Moves between units:
state | r j h m w p
z396 | z718 z629 z570 z635 z159 z274
z956 | z349 z719 z107 z250 z786 z149
z286 | z863 z303 z721 z39 z719 z42
z250 | z570 z120 z159 z956 z718 z927
z161 | z719 z625 z863 z158 z721 z340
z303 | z47 z42 z760 z154 z149 z286
z456 | z625 z349 z303 z474 z245 z182
z927 | z474 z250 z714 z149 z371 z120
z635 | z786 z721 z349 z396 z107 z760
z998 | z629 z792 z120 z540 z844 z23
z39 | z844 z154 z629 z286 z120 z801
z792 | z274 z23 z927 z245 z215 z998
z570 | z423 z558 z801 z349 z23 z474
z148 | z245 z786 z625 z371 z303 z691
z625 | z149 z340 z47 z256 z760 z161
z23 | z396 z998 z250 z394 z517 z792
z349 | z340 z182 z42 z570 z394 z456
z158 | z120 z256 z844 z161 z629 z423
z721 | z691 z760 z182 z629 z78 z635
z120 | z558 z927 z195 z719 z389 z250
z756 | z303 z107 z245 z714 z625 z78
z517 | z159 z844 z718 z405 z570 z215
z245 | z760 z394 z149 z792 z47 z540
z215 | z714 z517 z371 z47 z474 z844
z714 | z154 z159 z792 z756 z256 z195
z107 | z42 z78 z394 z159 z340 z756
z691 | z540 z148 z161 z389 z286 z786
z786 | z394 z691 z340 z718 z42 z148
z844 | z195 z215 z389 z863 z558 z517
z423 | z250 z158 z517 z340 z396 z256
z159 | z801 z195 z23 z107 z423 z714
z340 | z956 z161 z405 z423 z635 z625
z182 | z161 z456 z286 z558 z540 z349
z389 | z998 z371 z158 z691 z39 z718
z195 | z39 z714 z998 z78 z158 z159
z47 | z756 z405 z148 z215 z456 z863
z558 | z158 z474 z39 z182 z998 z570
z801 | z517 z39 z396 z42 z250 z154
z474 | z256 z570 z154 z456 z792 z558
z863 | z78 z47 z691 z844 z182 z405
z42 | z405 z286 z635 z801 z956 z303
z405 | z107 z863 z786 z517 z349 z47
z629 | z389 z274 z558 z721 z195 z396
z718 | z23 z389 z423 z786 z801 z371
z154 | z215 z801 z274 z303 z927 z39
z719 | z182 z149 z78 z120 z691 z956
z394 | z635 z540 z956 z23 z405 z245
z256 | z927 z423 z215 z625 z274 z158
z78 | z286 z756 z540 z195 z161 z107
z540 | z721 z245 z719 z998 z863 z394
z149 | z456 z956 z756 z927 z148 z719
z371 | z792 z718 z256 z148 z154 z389
z760 | z148 z635 z456 z274 z756 z721
z274 | z371 z396 z474 z760 z714 z629

The rows follow the links: the fewer symbols apart two units are, the more alike their rows tend to be.

Each row is also shifted at random along 7 hidden directions that mean nothing.

Row, then unit:
[  10,  -26,  -26,  -31,  -64,   24,  -49,  -71,   -9,  -10,   95,  -13,    6,  -22,  -39,   40,  -34,   43,  -35,    2,   44,  -75,  -87,   12,  -34,   30,  -10,  -32] -> z792
[  19,  -61,  -24,    0,  -42,  -41,  -57,    4,   15,   50,  -17,  -45,  -64,   -9,   27,   77,  -71,   -7,   58,   39,   33,  -12,  -75,  -35,   -5,  -13,  -36,  -80] -> z844
[  -3,  -43,   -5,   19,  -46,   65,    5,  -44,    3,   -3,   35,  -74,  -59,   -1,  -46,   47,   31,   36,    6,   -9,  -15,  -16,  -99, -116,   -3,   12,  -86,  -19] -> z371
[  84,   50,   29,   48,  -28,    2,    8,   -3,   57,  -50,   16,  -34,   68,  -15,  -20,  -29,  -21,   33,    5,  -16,  -54,    3,    3,  119,   33,    2,  -31,  -45] -> z250
[  -8,    1,  -34,  -27,  -76,    3,  -32,   15,    8,   -3,   30,  -35,  -23,   52,  -12,  -22,  -30,  -28,   54,   15,  -21,   17,  -14,   70,   -3,  -31,   27,  -29] -> z629
[  38,   21,    6,   30,  -33,    0,    1,  -27,   48,   -9,   30,  -29,   35,   -5,  -11,    6,   -3,   48,  -37,  -65,  -42,  -37,  -15,   99,  -10,   26,  -73,  -14] -> z927
[  73,   24,   50,  -11,  -20,  -52,   84,    0,    7,  -27,  -29,   45,   69,  -46,   13,   15,  -15,  -43,  -17,  -20,  -52,  -19,   18,   10,   -6,   18,   15,   23] -> z23
[  28,    8,  -16,  -20,   37,   14,  -36,    2,   -7,  -30,    2,   54,   51,  -32,    7,    6,   26,   21,   62,   60,   42,   25,   43,  115,   18,  -13,   55,  -17] -> z349
[  21,   -1,   -6,  -46,   21,   42,  -24,  -25,   -3,   30,   45,   38,    0,  -24,   20,   28,   49,   35,    9,    5,   12,   49,  -20,  118,  -16,   -3,   -9,   18] -> z456
[   2,   21,  -34,   -3,   70,   17,  -66,    3,    5,  -13,   32,  -28,   82,    3,  -19,  -38,   -5,  117,  -54,   11,  -37, -105,   29,   26,   17,    7,   -8,  -22] -> z149
[  18,   25,   59,   69,   58,    4,   24,   -6,   40,  -21,   51,   42,   -7,  -24,   47,  -31,   -4,   27,  -30,   -9,    5,   31,   25,   29,   26,   24,   -1,  -63] -> z956
[  -6,   -5,  -63,  -38,   40,   30,  -28,   23,  -27,    9,  -22,   65,  -26,  -26,    3,   12,   -4,  -57,  -54,   18,  116,  -43,   55,  -65,  -35,  -36,   79,   63] -> z182
[ -18,   -8,    1,   32,  -69,  -27,  -10,  -59,  -28,   -6,   29,  -56,  -53,   38,  -47,   11,   11,    5,  -45,  -11,   43,   18,  -60,  -18,  -13,   20,  -25,   27] -> z256
[ -11,   37,   24,   16,   36,  -67,  -32,   50,   12,   33,   11,   13,   10,   52,   70,  -52,  -52,   32,  -42,   13,  -18,   -4,   36,  110,   39,   10,   48,  -25] -> z78
[ -69,  -27,    7,   11,   27,  -29,  -21,  -24,  -43,   29,   -4,   -6,  -33,   32,    1,   -2,   47,   25,  -25,   25,   -2,    7,  -20,  -29,   16,   29,  -21,   26] -> z625
[ -83,   15,   27,  -12,   45,  -53,  -31,    2,   -3,  -15,   -4,   37,   55,    7,   -1,  -33,  -11,   25,  -20,   -3,   -2,  -26,   77,   77,    5,   19,   11,   22] -> z756
[ -42,   19,   31,   37,   36,  -18,  -69,    0,   -4,  -52,   -4,   65,   40,  -22,  -30,  -43,  -55,  -29,  -17,   16,   93,   -5,   70,   75,   42,   44,   61,  -19] -> z107
[ -48,  -23,   -6,  -13,   18,    1,  -19,  -11,  -28,   15,   21,   28,  -42,   16,    8,  -25,   60,   -8,  -10,  -33,   32,   43,   44,   55,   11,   12,   12,   43] -> z760
[ -41,  -25,    6,   -1,  -57,  -87,    8,  -49,  -28,  -25,   29,  -13,  -12,   18,  -16,  -33,  -18,  -10,  -57,  -44,   28,  -68,   42,  -54,  -20,  -10,    3,    2] -> z714

In each set, the symbols that take the first to the second take the third to the fourth, perhaps in another order. Give the fourth.
Answers are names.
[ -20,   15,   34,   56,  -40,  -80,   26,  -16,   -3,  -51,  -22,  -21,  -26,    5,  -11,   -3,  -19,  -53,   27,   25,   38,   74,   10,   -1,    5,    2,    6,   -2]
: [ -52,  -28,   13,   11,   71,    0,   21,   20,   26,  -46,  -10,   25,    6,  -23,   45,  -39,    8,   19,  129,   41,    6,   38,   99,  -34,    6,  -43,    6,  -80]
:: [  44,  -14,   -4,   38,   63,  -26,  -52,   39,    9,   69,   32,    1,  -64,   -3,   95,  -22,  -29,   58,  -60,   -1,    6,  -63,   11,  -59,   28,   -7,  -10,  -86]
: z844

[  10,   11,    1,  -30,   53,  -41,   35,   33,   -5,   41,   -2,   54,   35,    3,   88,    5,  -33,    9,  -48,   30,  -23,  -28,   14,  -17,   -1,   -6,   44,   -5]
: [ -21,   39,   23,   21,  -70,  -48,   55,   -2,   12,    0,   35,   -6,   -4,   48,   49,  -21,  -69,  -29,  -47,  -19,  -18,   12,   -1,   55,    4,   -9,   40,  -36]
:: [  97,  -28,   -8,   17,  -42,   24,   44,   16,   20,  -11,   15,  -28,  -36,  -16,   -8,  -21,   44,    6,   47,  -36,  -59,   20,   12,  -39,   25,  -21,  -29,  -26]
: z349

[  82,   -3,   -9,  -30,  -67,    9,  -24,   33,   -4,  -33,  -48,  -25,   29,  -10,  -87,  -41,   30,  -38,   13,  -28,  -32,  -15,   30,   60,   26,    9,   23,   59]
: [ -24,  -53,  -44,  -42,   21,  -14,  -77,    3,  -49,   21,   45,   -7,  -41,   42,   -3,  -30,   61,   63,  -11,   19,    6,  -52,   37,  -16,    8,   -5,   25,    4]
:: [   1,  -34,   -5,    3,    0,   13,  -75,   18,  -22,  -16,   16,   40,  -44,  -17,  -26,  -38,   35,  -36,   41,    1,   64,   43,   40,   43,   47,   33,   21,   -4]
: z274

[  31,  -35,   10,   17,   48,   15,  -18,   21,   19,    5,   -6,   18,  -45,  -38,   45,  -36,   45,   37,   85,   -1,  -19,   21,   42,  -13,   42,    3,  -20,  -53]
: [  61,   -7,  -20,   17,  -43,   35,    1,  -12,   16,  -48,   61,  -33,  -33,    0,  -18,  -16,   14,   34,   65,   19,   24,   11,   16,  -14,    6,  -41,   -2,  -80]
:: [ -42,  -53,    8,   -8,  -61,  -51,  -66,  -19,   -3,  -53,    9,  -12,   19,   -9,  -37,  -29,  -84,   -6,   96,   21,    9,  -50,   21,  -19,   29,   18,    6,  -92]
: z107

[ -43,  -34,    0,    6,   56,  -43,  -62,  -23,  -13,   48,  -50,   13,    8,  -50,   10,   62,   -3,   19,   39,   23,   17,    3,   -1,   16,   -9,    5,  -43,   23]
: [ -54,   -2,   -2,    0,   15,   10,  -94,  -31,  -28,  -21,   63,   13,   18,   13,  -24,  -22,  -17,   52,  -52,   12,   50,  -66,    7,   80,   23,   41,   24,  -11]
:: [ -64,  -50,  -48,  -50,  -56,    6,  -12,  -31,  -34,  -28,   35,  -26,   -9,   28,  -75,  -28,   14,   -2,   32,  -15,   19,  -39,   26,  -65,  -29,  -21,   18,   12]
: z371

[  44,  -26,   15,  -26,   34,   28,  -46,   14,  -14,   14,  -17,    8,   28,  -31,  -15,   45,   23,   39,   73,   94,  -56,  -10, -111,    0,   66,   42,  -13,  -17]
: [  29,   -5,   -8,   14,   49,  -25,  -12,  -34,  -36,   64,    3,    4,  -10,  -13,    9,   57,   39,   49,  -50,   32,   36,   -4,  -38,   17,    6,   22,  -19,   48]
:: [   2,  -14,   -6,   -2,  -54,  -33,   22,  -11,    6,    6,   14,   34,  -32,  -33,   50,   32,  -77,  -62,  -34,  -22,   94,  -54,   -5,  -81,  -45,  -18,   30,  -32]
: z23

[  -5,   11,  -12,   -7,   13,   34,  -58,  -15,  -14,    8,   48,   12,  -17,   21,  -42,  -18,   75,   29,  -39,  -32,   33,   38,   21,  148,   18,   21,    8,   47]
: [  12,   18,  -17,   38,  -20,  -82,  -18,  -34,  -20,   -5,  -61,  -18,   18,  -37,  -12,   71,  -16,   -8,  -27,    1,   84,  -22,   23,   60,  -60,  -28,  -32,   34]
:: [  -4,  -13,  -47,  -14,   55,   39,  -46,   82,   23,   32,  -46,   -2,  -16,   -9,   38,  -11,    3,    9,   28,  -10,  -18,  -41,   61,  -16,    7,  -38,   -1,  -10]
: z158

[  64,  -29,  -33,  -31,  -65,   16,  -39,  -18,   -9,  -39,   31,  -10,   21,   -5,  -43,   17,   11,    8,   59,   51,   22,  -24,  -24,   15,   -4,  -23,   26,  -45]
: [  45,    7,  -17,  -52,   40,   61,  -17,   -1,  -32,  -25,   22,   49,   27,  -26,  -31,    3,   46,    7,    2,   56,   24,   -1,    6,   25,   16,   15,   70,   28]
:: [  22,    6,  -43,    0,  -28,   47,    9,   34,   31,   -1,  -22,  -32,  -39,   -3,   14,  -11,  -10,  -32,    9,  -49,    6,   -9,   29,  -52,  -39,  -53,  -13,   -5]
: z286

[  42,   37,  -14,    8,  -34,   36,   47,   21,   40,   -1,   20,  -35,   -3,   13,    1,  -18,  -51,   -4,  -60,  -39,  -33,  -50,  -24,  -37,  -11,   -1,   -7,  -14]
: [ -20,   -7,  -47,    4,  -27,   10,  -13,   29,   60,   -8,  -28,  -29,  -23,    4,   28,  -12,  -63,  -29,   75,  -19,   19,   -2,   62,  -22,  -52,  -86,   -8,  -52]
:: [  26,   -3,  -44,  -51,  -39,  -13,   12,  -49,  -27,  -11,   21,   -2,   50,  -13,  -21,   28,   26,   19,    2,    3,   33,  -30,   36,   47,  -73,  -44,   25,   29]
: z215

[ 103,    0,  -13,  -37,  -40,  -55,   63,   -9,  -34,  -37,   29,   -1,   24,   -1,   14,   -3,   24,   16,   13,   54,   -8,  -14,   23,   -2,  -12,  -43,   55,  -30]
: [ -88,   19,   29,   36,   42,  -34,   29,  -41,  -32,    8,   -9,   13,  -26,   35,    0,    4,   41,  -14,  -40,   -3,   31,   68,   24,   20,  -14,   27,    9,   61]
:: [  57,   23,  -43,  -66,  -71,   58,    6,   12,   20,   16,   24,  -11,   17,   18,  -30,   35,  -11,  -22,   -7,   27,  -11,  -10,  -50,   65,  -30,  -25,   42,   18]
: z340

[ -22,   12,    6,   51,  -40,  -80,   -2,  -32,  -23,    1,  -34,  -44,  -22,   15,  -50,    2,   12,  -21,  -50,  -56,   58,   28,   27,   25,  -27,   -7,  -29,   58]
: [ -46,   11,    5,    2,  -50,  -64,   17,   34,   19,   -5,  -30,   -3,   31,   22,   20,  -38,  -90,  -67,  -10,  -26,  -25,  -28,   39,    7,  -13,   -6,   32,   -5]
:: [  -6,   15,  -19,    8,  -61,   39,  -15,   12,    5,    7,    6,  -51,  -33,   48,  -66,    6,  -29,  -44,  -29,   29,  -10,   -3,  -99,   -5,   15,    2,   10,   25]
: z159

[ -52,   15,   43,   64,   39,  -40,  -12,   -4,  -40,  -36,  -18,   26,  -41,    9,  -17,  -27,   17,  -43,  -12,   34,   83,   72,   29,  -16,   31,   16,   44,   12]
: [  60,    5,   20,    3,   59,   18,   44,   16,   -4,   20,  -27,   31,  -45,  -16,   48,  -31,   88,    5,    7,  -31,  -33,   38,   62,  -42,   31,   -4,   -4,    8]
:: [-101,  -18,  -12,    6,   20,   24,  -75,   48,   18,   16,  -60,  -18,    9,   26,  -19,   -3,  -54,   -6,   75,   60,  -10,    9,  -40,   27,   23,    7,    5,  -22]
: z286

[ -15,   44,   53,   18,   35,    9,  -11,   -2,   -1,  -48,    9,   34,   54,   -4,  -17,  -53,   -6,   -7,  -46,   27,   15,   28,   36,  108,   50,   54,   47,   31]
: [  39,   -5,  -17,  -19,   59,  -50,   -4,   40,  -26,    0,  -81,   70,   18,  -68,   39,    1,   30,  -26,   28,   -2,   36,    1,  104,   31,  -10,  -24,   35,   40]
:: [  46,   29,  -24,   50,   59,   40,  -56,   52,   11,   49,   -6,  -35,  -39,   14,   26,   16,    7,   48,  -60,   15,   33,  -11,  -39,    3,   26,   -9,  -13,    0]
: z78

[ -58,   -2,   15,   10,  -48,   -4,   -4,    7,    6,  -61,  -68,  -20,   33,    6,  -71,   -5,  -25,  -62,   96,   22,  -15,   37,   -6,    1,   15,    1,  -11,    0]
: [ -25,   19,  -15,  -12,  -68,   -5,  -48,   31,   31,    9,    5,  -31,   25,   19,  -28,  -17,  -83,  -18,    6,   -9,  -12,  -35,  -34,   77,   15,    9,   17,  -27]
:: [  37,   37,   52,   53,   62,   53,   59,   -2,    5,    0,  -16,   17,  -25,    3,    0,  -10,   79,   -6,  -38,    6,  -24,   75,  -51,  -32,   51,   42,  -20,   46]
: z719

[ -29,    3,   22,   16,   35,  -60,  -47,    1,  -17,  -41,  -12,   45,   19,  -23,    9,  -67,  -23,    0,  -37,   17,   54,  -46,   86,  -16,   42,   46,   47,  -17]
: [  58,  -13,   27,   45,   35,    6,    7,    9,   38,   18,   18,   27,  -72,  -38,   65,  -19,   53,   27,   53,  -11,    1,   86,   26,   56,   40,    5,  -39,  -53]
:: [ -13,  -35,   54,  -18,   40,  -25,   18,    3,    0,    6,  -54,   99,   23,  -67,   48,    7,  -21,  -33,   46,  -16,  -32,  -15,   26,  -57,   32,   47,   -1,   13]
: z635

[ -30,   32,  -35,  -33,   36,  138,   -6,  -15,   10,  -25,   41,   29,   47,    5,  -71,  -25,   55,   35,  -22,  -18,    7,    1,   -1,   11,  -36,  -11,   10,   77]
: [  13,    0,   -3,  -25,   23,   16,  -25,    8,  -32,  -22,   33,   13,    5,   38,  -32,  -57,   56,    9,    8,   47,   14,   16,   19,   37,   58,   18,   70,   -1]
:: [  51,   -2,   11,  -10,   -6, -100,  118,   -8,  -54,  -33,  -66,   -9,   46,   -1,   -2,   21,   15,  -17,    0,   48,  -51,  -12,   27, -110,  -26,  -35,   18,   46]
: z389

[  14,    2,    9,   24,  -43,  -29,   21,  -80,  -28,    5,   35,  -20,  -35,   -8,  -17,   65,    4,  -15,  -35,   10,   69,   29,  -57,    6,  -56,   -2,  -25,   20]
: [ -13,    9,    2,  -19,  -36,  -14,   76,   -8,    2,    8,  -18,  -11,    0,   26,   18,   57,  -20,  -60,    1,   23,  -35,   13,  -69,  -97,  -32,  -13,    2,   35]
:: [ -19,  -20,  -21,  -12,   18,   -3,  -51,   30,   -9,   30,    7,   22,  -64,   27,   40,  -36,   12,   -7,    4,    4,   32,   21,   27,   33,   23,   -4,   37,  -17]
: z635

[  23,   37,  -43,    1,  -72,    0,  -49,    5,    8,    2,   61,  -45,  -19,   57,  -32,  -26,  -34,    3,    0,   25,   36,   18,   -3,  148,  -15,  -47,   45,  -40]
: [  -9,  -46,  -29,  -46,  -34,  -40,   15,  -19,   -7,    0,  -25,   15,    6,  -47,    8,   38,   13,  -21,   60,  -35,    9,  -10,   55,    9,  -66,  -32,  -19,   22]
:: [  46,   54,    5,   43,   83,  -10,   16,  -22,  -22,   22,   24,  -38,   -8,   33,   13,    2,   66,  106, -103,   31,  -17,    8,  -12,   21,   13,   -6,  -12,   16]
: z340

